In the rows, 128 means zero.
Each row of numbers belongs to one of the objects below and depends on some of the facts about them. Some rows are named. Which object is each other row?

Some facts about the objects:
tikun: uses; brebrak: is of sort; flestir: belongs to class; flunil: sits directly inside
braso tikun: listek
bridor tikun: mebru
budruplu tikun: brugebe
desiplan tikun: fuplam
druzizus tikun: noster
faflegur tikun: beflur
febreskik tikun: kluklo
felo tikun: zenom
grutodok tikun: klode
kamus tikun: bapos
klebe tikun: vezak nilim
klidra tikun: stidren
klotro tikun: febreskik
kluklo tikun: vezak
kostos tikun: livur
lapos tikun: mupli ralu
livur tikun: bridor
magrezer tikun: brugebe budruplu
mebru tikun: faflegur
mesti tikun: vudrun
mugos tikun: ditizem vodros sudra
nilim tikun: klebe
noster tikun: tofli
platan tikun: mesti
pligider tikun: vutun
pubro tikun: stodre
ralu tikun: trazen
safom tikun: bapos
skikon tikun: mesti
stodre tikun: mupli trazen ralu
stotros tikun: vipli
sudra tikun: gudres zogur mugos
tadrisem tikun: vudrun
trazen tikun: pubro
troklal tikun: vutun
truka tikun: megror remok
vudrun tikun: mesti
vutun tikun: pligider
zenom tikun: plebredi
zogur tikun: vodros
brebrak 936 <- bapos bibis brugebe druzizus fidru fuplam gudres klode kloti klotro kluklo kluziban kostos magrezer miplen mugos plabo pligider plugrofli pubro skedefi skikon skopa subom sudra tadrisem temek trazen zogur zufles
brebrak 413 <- beflur budris ditizem flibrik klebe klidra lapos mebru mugro noster nunem pligaflin ralu remok stodre stotros tofli troklal vipli vutun zenom
brebrak 892 <- braso fevan gregi grutodok kamus livur megror plebredi plezur safom sazibok vodros vuflo
brebrak 573 <- bridor budruplu desiplan faflegur febreskik felo flobre grevol listek mesti mupli netum nilim platan stidren truka vezak vudrun zetrar
[bapos budruplu ditizem kamus klotro mebru mugos noster plabo plugrofli skikon vuflo zogur] flestir b
[beflur braso bridor brugebe desiplan druzizus febreskik grutodok gudres klode kloti kluklo listek miplen plebredi pligaflin pligider remok sazibok stodre tadrisem tofli troklal vipli vodros] flestir a
[faflegur fuplam klidra kostos lapos livur mupli plezur pubro ralu sudra trazen vezak zetrar] flestir e
[felo fidru grevol magrezer megror mesti netum platan stotros temek truka vudrun] flestir c
[flibrik klebe kluziban nilim safom stidren subom vutun zenom] flestir d
[bapos flibrik kamus safom subom] flunil mugro
[beflur bridor desiplan faflegur fuplam kostos livur mebru zetrar] flunil skopa
[braso klidra kluziban listek miplen stidren stotros vipli] flunil budris
[brugebe budruplu magrezer sazibok] flunil gregi
[ditizem grevol gudres mugos plabo pligaflin sudra vodros zogur] flunil fevan
[druzizus kloti noster pligider tofli troklal vutun] flunil zufles
[febreskik klebe klotro kluklo nilim plezur plugrofli vezak] flunil skedefi
[felo grutodok klode megror plebredi remok truka vuflo zenom] flunil bibis
[fidru mesti netum platan skikon tadrisem temek vudrun] flunil nunem
[lapos mupli pubro ralu stodre trazen] flunil flobre

Named rows:
[126  93 156 129 125 117 111 132 124 137 104 115 119 111 166 131  99 144
 163 146] -> klode
[ 91 124 120 132 126 114 112 123 116 131 102 112 118 116 163 127  92 140
 169 164] -> felo
[108  91 139 130 105 126 126 139 130 131 112 117 108 109 153 128  89 136
 160 170] -> remok
[125 106 151 127 116 119 106 140 126 143 107 101 121 115 161 131 102 144
 163 143] -> miplen
[ 95 111 126 127 128 122 114 136 121 147 107 109 121 126 150 128  94 146
 163 143] -> listek
[108  95 136 128 102 128 127 144 134 134 115 107 114 111 143 126  92 136
 157 165] -> vipli
[119 115 179 131 114 119  96 140 127 111 109  93 126 121 172 129  96 138
 166 160] -> kluziban
[130 141 161 147 111  96 120  92 137  86 123 108 118 176 153 142 123 106
 150 151] -> mugos
[110  95 135 130 101 124 125 138 129 133 115 117 109 107 149 129  90 132
 155 172] -> pligaflin
[ 89 113 126 132 135 116 117 127 118 129 103 112 118 119 159 128  92 143
 170 159] -> grevol
[121 103 157 130 120 116 109 147 124 132 101  93 124 106 164 127  97 144
 173 151] -> magrezer
[124  93 158 126 123 120 110 147 125 140 104 104 123 109 158 129  98 149
 164 137] -> brugebe
[105 126 156 119 116 115 123 146 134 134 101 111 121 112 145 138  91 137
 165 153] -> sazibok
[101 113 157 132  95 126 113 147 134 105 118  96 114 115 158 126  88 132
 162 181] -> flibrik
[100 138 160 124 108 111 121 141 137  69 103 105 126 105 155 129  86 133
 169 148] -> kamus
[123 106 156 130 121 116 108 137 129 136 103  96 125 113 162 128 100 137
 171 154] -> fidru
[ 88 107  85 131  23  96  62  93  98 148 147 105 151 101 139 147  71 143
 197 159] -> vudrun
[ 86 116 101 131  70 105  84 108 108 143 125 105 139 107 144 138  81 140
 183 162] -> platan
[ 95 145 116 126 151 123 100 115 120 118 115 112 131 101 153 109  98 114
 167 141] -> vezak
[123 100 154 127 117 117 109 138 124 143 107 103 124 115 157 130 100 143
 163 147] -> kloti
[107  91 102 125  87 125 128 129 141  89 108 106 109 108 147 119  99 130
 162 140] -> budris
[124  97 125 125 107 116 112 124 135 102 102 100 118 115 161 122 107 142
 168 114] -> skedefi
[125  98 124 125 103 117 112 124 135 104 105  99 118 113 164 122 107 137
 169 113] -> zufles

Rows to name:
[ 88 126 108 125 125 124  97 159 125 111 107  84 133 115 141 115  89 143
 171 126] : faflegur
[144 147  35 127 126 102 125 148 135  82 103  85 143 108 176 129  90 148
 138 188] : trazen
[134 128 148 143 123  96 117  97 132  94 119 111 117 171 144 141 121 104
 150 144] : sudra
[132 162 141 121 135 130  96 100 120 175 114 109 135  83 161 112 116 110
 171 167] : kluklo
[120 109 161 134 117 113 110 131 127  85 106 103 124 109 173 123  94 134
 164 136] : plabo
[128 146  19 128 110 110 144 154 142  78 109  88 135 104 161 126  81 143
 133 212] : ralu
[103 112 149 131  93 124 117 140 130  99 113 109 111 106 165 125  84 132
 159 187] : zenom
[107 132 153 121 113 112 127 137 129 130 101 122 116 105 153 139  88 136
 162 157] : grutodok
[109 191 136 125 118 142  96  86 125 145 126 106 129  67 161 101 107  81
 169 214] : klebe
[101 129 168 126 112 111 126 131 137  68  99 116 121 104 162 132  84 130
 165 143] : vuflo
[126 103 157 130 124 115 116 126 123 138 108 113 120 125 159 135 106 138
 160 146] : gudres
[ 93 130 110 124 122 126 101 148 124 153 109  85 131 131 136 126 101 145
 168 143] : desiplan
[ 91 131 110 122 118 127 101 157 122 156 103  86 132 116 142 122  96 153
 169 144] : bridor
[104 114 159 120 122 114 129 138 130 128 100 125 113 110 155 139  89 136
 165 150] : plebredi
[110 132 163 128 120 106 135 121 136 125 106 121 112 143 141 148 102 122
 159 158] : vodros
[ 99 144 170 122 108 116 113 144 135 105 104 102 121 114 161 137  86 133
 170 164] : safom
[109 119 126 117 106 111 129 123 141  80  99 125 112 111 158 129  92 134
 171 119] : fevan
[ 86 123 128 130 120 121 105 142 125  88 109 100 127 111 160 119  86 145
 166 135] : budruplu
[121 111 149 127 121 120  97 159 134 105 108  77 133 123 145 120 100 135
 168 120] : fuplam
[ 97 156 109 123 135 126 102 113 114 160 112 111 129 106 152 117 103 125
 169 163] : febreskik
[124 104 123 121 108 119 104 136 139 102 104  80 128 124 149 116 113 144
 173 109] : skopa
[103 109 147 137  99 120 127 130 139  71 117 110 112 123 155 124  91 121
 157 162] : ditizem
[126 124 136 126 113 118  96 154 131 104 108  78 136 113 148 118 101 136
 168 131] : kostos
[ 85 123 148 131 128 122 101 140 124 115 111 100 122 127 165 127  89 143
 168 155] : stidren
[108 129 154 122 121 111 120 146 135  81 102 110 121 111 150 130  84 127
 168 139] : plezur
[103 148 137 116 109 115 107 165 137  97  98  87 131 103 136 124  86 130
 172 133] : livur
[124 107 126 126  70 108  86 119 114 152 123 104 137 106 150 139  92 140
 174 150] : tadrisem
[102 119 135 133  94 122 116 144 137  75 114 100 118 105 153 119  87 126
 161 161] : noster
[ 89 117 129 130 133 118 112 133 124 128 107 103 123 124 156 126  92 145
 172 153] : netum

The same objects again, as new rows of numbers:
Named rows:
[119 168 138 126 142 174 181 183  83 182 144 167 132 167 120 155 140] -> truka
[159 145 111 152 122 131 146 127 174 145 150 142 149 184 112 159 146] -> stotros
[ 76 138 130 119  63 142 133 162 100 103 122 115 126  61 104 160  94] -> listek
[165 133 114 172 145 109 123  83 189 124 135 110 166 180 144 103 164] -> klidra
[119 127 131 116 150 151 102 151  97  99 119 166 113 147 145 124 117] -> kluziban
[119 160 173 142 179  97 155 114 158 180 135 137 109 135 100 151 144] -> braso
[ 97  74 184 111  62 125 146 143  53  84 130 105  89  68 108 163 102] -> gudres
[162   0 147 123  85 110 129  43 104 141 124 113 110 114 139 119 112] -> ditizem
[111 105 211 145 131 105 144  97  87  87 106 113 120 107 150 112 152] -> sudra
[114 197  82 147 154 138 108 185 166 103 123 114 175 127 117  83 167] -> pubro
[113 152 114 103 107 172 150 173  81 144 134 135 124 112 110 166 105] -> fidru
[111 155 122 135 102 126 166 193 122 140 146 137 155 153 122 159 135] -> platan
[112 143 111  97  97 190 155 162  89 153 142 141 131 116 116 181 105] -> netum
[170 125 158 176 195 124  70 145 122 139 107 135 111 218 113  94 162] -> klebe
[101 106 138 145  96 120 121 130 133 107 105 124 133  91 127 122 126] -> plugrofli
[125 146 115 113 123 169 120 147 100 110 129 155 120 114 150 159  94] -> bridor
[193  97 101 100 206 105  93  92 175 160 116  41 147 146 111 173 106] -> beflur
[127 143 128 151 129 130 122  94 163 130 125 147 129 152 106 165 139] -> troklal
[155 107  96  92 144 116  93  99 107 114 118 116 104 138 133 121 121] -> tofli
[148 106 117 168 126 112 122  80 182 121 127 123 134 165 144 107 146] -> budris
[111 115 144 141 106 123 141 139 111 110 120 122 125 138 130  84 142] -> bibis
[131 112 166 145 148  98 146  79 174 177 134 122 115 139 131  99 156] -> gregi
[105 109 136 129 117 129 138 131 127 123 119 123 128 126 127  91 144] -> zufles

Which object is each row?
[134  98 128 106 145 116  72 136  73  80 100  59 104  74 130  96 123] : vezak
[137 219  88 184 204 126 110 107 245 119 113 150 156 187 133  95 194] : lapos
[115 226  75 150 152 141 119 138 198 128 131 168 144 187 100 147 166] : stodre
[115 101 107  76 116 141  94 158  50  96 109 103  98  76 130 132  98] : brugebe
[106 122  99 120 116 116 155  66 169  95 127 163 147  97 189 126 114] : klotro
[ 76 169  92 138 113 146  93 164 152  82 105  97 146  56 111 103 124] : mupli
[189 102  99 135 152 138 102  45 182 162 114 111 143 146 144 133 111] : mebru
[141  60 179 123 117 116 156 109  80 138 117 134 119 130 151 104 134] : mugos
[136  59 178 111  89 130 152 107  67 129 117 119 117 100 153 106 117] : zogur

The same objects again, as new rows of numbers:
Named rows:
[150 118 161 149  87  84  94 169  40  95 103 115 129 132 122 112 138 166] -> mugos
[ 49 206 183  56 114 144 184 102 122 113  69  97 132 122 175 111 122 186] -> bridor
[ 98  78 153  75 145 151 145 143 114 176 107 134  96  91 134 133 112 146] -> gregi
[143 106 175 135 128  89 130 153 118 123 112 139 123 138 119  91 131 147] -> subom
[155  59 157 149 114 119 201 128  95 172 119 132 121 136  85 138 141 147] -> zenom
[ 68 139 183  95 112 111 165 155 115 140  77 128  56 106 171 167 158 159] -> platan
[ 80 132 158 120  99 102 175 159  82 142 113 132 107  97 123 156 148 142] -> truka
[132  88 186 132 116 172 127 127  45 122  73 104 163 103 173 145 111 165] -> vodros
[174  99 135 156  85 164 156 137  94 159 127  98 104 121 116 136 156  92] -> ralu
[128 154 135 140  58 135 142 143  89 126 107  70 123  93 167 147 151  95] -> mupli
[ 75 138 150  88 116 121 167 157  94 140 107 104 100  85 106 142 126 147] -> flobre
[104  91 157  97 139 130 130 173 114 126 120 111 102 105  81  83 123 142] -> zufles
[121  72 168 126 131 105 126 144 117 134 108 141 121 126  91  72 138 140] -> druzizus
[160 120 139 142  90 140  93 156  99 113 116  99 106 118 138  92 160  96] -> trazen
[162  98 149 151 119 130 133 139  94 156 116 106  83 114 111 112 151 107] -> stodre
[134  48 165 148 119 151 193 115 103 182 102 121 150 124  91 134 135 136] -> tofli
[144 105 150 142  90  87 126 142 129 163 108 122 139 130 102  99 151 140] -> plugrofli
[121  92 162 120 125 118 130 168 101 126 116 144  99 119 130  94 131 144] -> fidru
[135 106 149 144  93 134  91 166  31  78 104 121 116 125 111 117 131 154] -> sudra
[ 75 138 188  96 104 130 175 145 119 140  60 105  80 103 178 170 159 162] -> mesti
[159 130 184 135 121  67  89 149 116 181 139 148 132 100 105  76 102 108] -> klotro
[ 48 197 162  60  92 156 190 108 115 116  81  96 126 124 171 135 133 164] -> faflegur
[126  45 173 120 124 147 165 109 115 179  89 121 151 105 153 134 143 142] -> plebredi

Which object is each row?
[132  63 148 137 100 143 181 129 107 176 128 143 106 127  83 142 145 123] : klidra
[ 92 142 172  75 117 136 137 131 131 117 111 115 105 135 146  81 133 156] : kostos
[122  92 160 144 119 141 176 144 107 178 145 170  85 122  85 127 137 144] : stotros
[138  60 147 109 102  72 153 136 121 205 113 159 112 123 144 142 137 129] : kamus
[112 176 188 122 116  82 134 144  93 164 123 146 129  87 143 120  88 122] : nilim
[137  85 190 107 114  76 129 153 137 154  78 110  82 137 144 106 161 159] : skikon
[128  52 154 138 127 112 163 131  99 175 122 148 109 122  69 127 134 138] : troklal
[110 150 160 123  91  99 181 143 101 150 101 134 137 112 132 140 132 149] : stidren

Now the same objects, written a new way:
Some rows with their names:
[111 137  78 170 123 111 155 116 136 156 138 138 124 152 125 129 141  98
 158 147 116 129 143 118  93 116 111 108 148 165] -> tofli
[ 83  77  81  67  62  97  25 106 138 110 152 145 160 100 188  94 129 178
  83  75 166 193 103  97 171  91 123  65 135  77] -> vudrun
[101  93 127 114 139 134  95 126 114 105 166 147 141 173 106  66 120 122
 103  98 164 145 100  99 168 120  83  99 165 111] -> tadrisem
[121 132 148 113 133 111 121 109 142  82 167 128 148 114 121 103 129  81
 132 118 110 108  91 133 140 172  99 103  99 168] -> fidru
[102 147 159 121  53 115 113 136 125 162  96 133 105 105 157 155 111 126
 133 144 124 126 111  98  97 146 143 123  78 123] -> stidren
[154 135 172 129 101  95 134 152 156 159 107 121 146 121 178 119 108 193
 116  92 133 156 155 124 140 119 132 152 152 105] -> budruplu
[161 132  88 141 170 118 168 140 128 146 123 127 145 113 168 149 121 164
 114 106 121 147 149 126 112 105 108 128 166 122] -> noster
[110 132 100 121 104 113 112 148  94 118 127 104 123 100  93 149 131 104
 156 129 109 133 130 165 140 136 187 172 124 164] -> plezur
[108 126 134 145  56 109 115 129 132 147 134 102 135 103 146 138 145 138
 147  96 144  94 146 129 117 143 164 139  70 137] -> mupli
[ 92 119  88 164 106 141 196 120 144 137 138 120 137 152 151 128 138  99
 164 161 114 144 139 124 100  88 125 116 134 165] -> beflur
[110 123 159 121 137 134 144 127 118 109 161 147 127 170  93  90 138  93
 145 149 143  94 109 120 113 157 123 123 124 148] -> kloti
[120 130 182 116 128 132 142 136 100 107 159 152 116 121  99 147 135  80
 113 154 136 106 104 113 119 150 116 117  97 145] -> subom
[120 145  99 147 127 121 163 125 119 152 138 140 106 102 133 175 129  83
 126 155 105 128 134 105  85 107 112  97 115 141] -> flibrik
[183 150 155 121 221 171 117 171 162 168 106 101 171 110  82 142 172 142
 116 120 155 124  61 119 154 201 130  91 182  85] -> mugos
[121 128 145 120 125  98 124 114 136  81 166 129 143 116 119  96 127  88
 131 126 117 117  89 131 127 175  96  96  94 159] -> temek
[129 137 158  96 159 110 120 123 127 129 194 131 128 165  93 116 156 117
  83 158 116  98 126 124 111 144 143 122  89 158] -> bibis
[133 124 170 117 163 181 142 172 124  87 121 100 140 144 136 118 133 115
  94  77 155 128 123 155 156 110 134 130 119 138] -> kostos
[118 151 111 109 120 146  99 114  89 131  63 135 108 166 115 112  92 143
 162 135 110 154 122 157 137 126 127 144 177 125] -> braso
[158 112 158 115 141 111 126 113 123 123 161 146 143 140  96 115 124 105
  90 158 129  74 118 129 112 147 138 104 112 171] -> zufles
[165 114 167 100 181 123 130 135 136  77 119 135 127 128 134  82 125 119
 103 107 114 148 115 150 138 138  98 120 122 127] -> magrezer
[ 97 137 146 115 140 123 127 126 135 110 169 126 113 186  79 100 171 112
 130 157 128 111 117 114 107 156 114 136 118 120] -> klode
[109 142 142 128  71  78 108 103 166 147 135 122 134  95 162 120 129 128
 158 117 105 142 112 128 135 152 120 121  68 137] -> netum
[136 163  88 157 146 103 168 117 155 157 151 142 168  99 130 184 157 109
 161 141 133 128 141 124  89 123 139 104 165 143] -> ditizem

Name these rows:
[189  86  72 134 116 176 144 119 105 125 112  71 112 123 134 186 131 130
 144  38 125  82 207 126 109  99  75 117 133 118] : ralu
[116 134 155 145 137 129 130 126 151 110 141 150 140 154  68 112 168  76
 163 150 143 111 104 120 113 152 119 108 130 135] : gudres
[109 108 148 154  91 152 133 115 166 154  97 119 128 147 155  97 116 169
 147 129 155 138 125 129 162 107 128 141 115  91] : desiplan
[111 153 111 118 114 132 115 120 128 166 113 131 136 133  62 142 155 110
 205 176 112 137 104 151 154 143 171 124 153 136] : vodros
[136 117  76 218 163 104 154 135  99  73  76 121 108  70 124 184  88 162
  61 182 105 101 114 103 160  58  88 137 134  72] : klebe
[156 152 120  87 145 138 127 135  95 137 113 137 136 123 133 147  99 177
 144 134 102 147 146 152 173 125 146 179 179 118] : kamus

The same objects again, as new rows of numbers:
Some rows with their names:
[131 140  69 127 214 157 107 121  76 151 133 145 145 133 137] -> truka
[131  99 115 139 142 149 177 149  78 126  97 118 110 133 142] -> platan
[119 134 165 154 106 107 191 151 108 144  98 143 109 129 129] -> vudrun
[173  79 104  98 135 151  98 136 115 142 144 103 128 115 137] -> druzizus
[107 122 200 153 120 102 100 153 121 119  71  50 166 249 143] -> trazen
[156 117 101 106 101 152 107 143 135 116 148 114 136  94  94] -> klebe
[154 132  98  74 123 166 102 148  87 136 117 106 133 101 114] -> stotros
[143  74 115 144 147 141 166 130 106 108 105 110 102 141 151] -> tadrisem
[130  98 140 139 123 117 167 134 124 115 105 120 103 143 149] -> pligider
[123  85 107 126 138 146 160 117  96  92  96  99 109 132 123] -> troklal
[170 106 106 107 138 163 110 165  91 162 134 113 138 108 120] -> felo
[117 119 183 158  86  89 181 136 152 117 107 139 101 138 137] -> brugebe
[166 126 132  87 102 131 102 160 106 156 132 127 131 112 140] -> temek
[156 125 160 135  74 123 133 156 157 159 145 126 152 107  94] -> stidren
[132  92 142 150 127 129 169 142 117  94 112 133 107 149 131] -> plugrofli
[ 81 182 140 110 127  88 133 102 177 142 128 170 132 129 112] -> beflur
[140  84 145 143 115 126 167 120 112 108 125 125 109 156 140] -> zufles
[119 166 159  92  70 142 101 155 132 149 131 132 121  94 131] -> megror
[122 171 122 124 168 109 114 125 119 146 131 165 130 144 156] -> fidru
[116 128 192 155  83  92 180 149 152 103 103 151 103 140 134] -> bapos
[100 161 113 120 146 120 113  82 136 120 146 141 132 135 108] -> budris
[129  60 133 123 125 130 177 122 126 117 123 120 100 168 132] -> skopa
[ 85 163 117 131 159 138 108 114 142 106 139 160 137 121 127] -> vuflo

Which object is each row?
[120 103 151 129  94 101 190 143 161 133 112 125 100 163 148] : fuplam
[122  64 130 133 135 127 187 133 132 131 104 125 110 145 121] : bridor

